Here is a tiny trained network, its code and every weight. The questions are about switching its units off for an input and a class, where a switched-off unit gives its printed mean instead of its output.

import numpy as np


def w(rows, s, z=0):
    codes = np.array(rows[::2]) - 128.0
    scale = np.full(codes.shape[1], s)
    scale[-1] = z or s
    return codes * scale


def f(y):
    return y / 2 * (1 + np.tanh(0.7978845608 * (y + 0.044715 * y**3)))


def log_softmax(a):
    a = a - a.max(-1, keepdims=True)
    return a - np.log(np.exp(a).sum(-1, keepdims=True))


def net(x, mask):
    res = np.array(x, float).reshape(1, 6) / 4 @ E
    y = f(res @ A[0][:, :-1].T + A[0][:, -1])
    res = res + np.where(mask, y, B[0][:, -1]) @ B[0][:, :-1]
    return log_softmax(res[-1] @ U[:, :-1].T + U[:, -1])


A, B = {}, {}
E = w([
[96,108,183,116,68,123,83,157,185],'x0',
[137,142,103,150,126,120,131,142,155],'x1',
[132,111,144,135,131,118,128,106,115],'x2',
[115,137,145,156,132,122,151,123,133],'x3',
[128,77,131,140,194,89,131,201,116],'x4',
[107,93,148,141,162,248,132,73,171],'x5',
],0.013)
A[0] = w([
[137,59,117,220,165,254,105,142,111,76],'neuron 1',
[103,66,151,164,226,56,92,110,95,209],'neuron 2',
[55,55,93,111,212,117,132,176,59,251],'neuron 3',
[142,136,79,143,66,62,111,152,67,69],'neuron 4',
[165,225,151,145,32,154,145,47,107,110],'neuron 5',
[119,153,200,164,111,139,105,20,72,15],'neuron 6',
[156,207,166,124,70,37,161,176,35,46],'neuron 7',
[177,185,43,136,216,161,196,85,21,105],'neuron 8',
[95,209,67,75,91,124,104,21,99,127],'neuron 9',
],0.0059,0.0012)
B[0] = w([
[114,111,121,122,148,173,223,151,79,232],'neuron 1',
[87,109,159,184,192,115,169,195,81,219],'neuron 2',
[137,167,144,169,149,117,95,197,128,236],'neuron 3',
[95,103,50,100,170,161,177,62,149,207],'neuron 4',
[198,221,147,116,176,93,88,192,79,221],'neuron 5',
[181,148,150,115,91,157,133,147,103,168],'neuron 6',
[113,95,121,57,57,199,199,106,103,254],'neuron 7',
[1,79,203,199,44,44,84,59,193,251],'neuron 8',
[157,145,149,164,205,89,69,167,92,207],'neuron 9',
],0.0079,0.006)
U = w([
[25,96,223,149,85,41,19,66,185,253],'0',
[222,207,171,169,254,67,57,201,46,88],'1',
[103,90,95,36,147,171,232,20,97,12],'2',
],0.0051,0.0019)

Each question gives the input, the list of numbers given to net, and the class t.
The units are the neurons (one row each of A and B). Each row of codes is followed by its name. A weight is (code - 128) times the scale printed after its matrix; where a second scale follows, it is the last column's (A, B and U).
mask holds one flag per neuron, in row order. A switched-off neuron (its flag False) gives its mean, the last column of its row in B, instead of its output. The means were averaged over made-up inputs and are rounded, as every weight is.
A unit's drop is (log p(t) with every unit on - log p(t) with that unit switched off) / (log p(t) with every unit on - log p(t) with every unit switched off).
The circuit of an input: a set's keep is (log p(t) with only the set's units on - log p(t) with every unit switched off) / (log p(t) with every unit on - log p(t) with every unit switched off). Starting from all 9 units, units are removed one at a time, each time the one whose removal leaves the highest keep (on an exact tie, the one counted first), for as long as the keep stays at least 0.8.
units of the circuit, in order: the units of the circuit, biggest drop first
unit that matters most: the unit with the biggest drop
top k neurons: the k neurons with the biggest drops, biggest first
drop of u: that unit's drop, to one decimal
input [5,7,2,7,7,5], class 1: units of the circuit, in order	(neuron 8)
input [-1,-5,-6,-8,-4,2], class 1: units of the circuit, in order	(neuron 9; neuron 7)
input [-6,0,7,-7,3,-7], class 2: top 2 neurons	(neuron 7; neuron 4)
input [1,-3,1,0,-3,3], class 1: top 4 neurons	(neuron 8; neuron 7; neuron 4; neuron 5)
input [0,-2,-4,-5,-7,5], class 1: units of the circuit, in order	(neuron 5; neuron 9)
input [4,7,5,6,2,7], class 2: top 2 neurons	(neuron 1; neuron 8)
input [4,4,5,-7,-1,-8], class 2: units of the circuit, in order	(neuron 7; neuron 4)
input [-4,-3,-5,-1,-4,-6], class 2: top 4 neurons	(neuron 7; neuron 4; neuron 3; neuron 2)
input [6,0,4,-6,-7,3], class 1: units of the circuit, in order	(neuron 5; neuron 8)
input [-4,0,8,-6,-2,-2], class 0: top 2 neurons	(neuron 8; neuron 1)
input [4,-4,-2,-4,-7,-3], class 1: units of the circuit, in order	(neuron 5; neuron 8)
input [-7,-2,1,1,-8,0], class 1: top 4 neurons	(neuron 5; neuron 9; neuron 6; neuron 7)
input [3,-2,2,-5,4,-6], class 2: top 3 neurons	(neuron 7; neuron 4; neuron 8)
input [1,-2,7,6,-8,-7], class 1: top 3 neurons	(neuron 5; neuron 9; neuron 8)
input [-2,2,7,-1,-1,-4], class 2: unit that matters most	neuron 7
input [-7,-1,3,8,-3,7], class 0: top 3 neurons	(neuron 8; neuron 7; neuron 4)
input [-1,-4,1,-6,-8,6], class 1: units of the circuit, in order	(neuron 5; neuron 9)
input [5,0,-4,-4,3,7], class 2: top 2 neurons	(neuron 1; neuron 8)
input [-7,-3,-8,-4,-1,1], class 0: drop of neuron 8	0.7
input [5,-7,-1,-1,-4,-7], class 2: drop of neuron 8	0.2
input [-3,7,3,-4,-1,-7], class 2: drop of neuron 7	0.2
input [-4,-1,3,8,1,2], class 0: drop of neuron 7	0.1
input [1,0,6,4,-4,-8], class 2: units of the circuit, in order	(neuron 7)
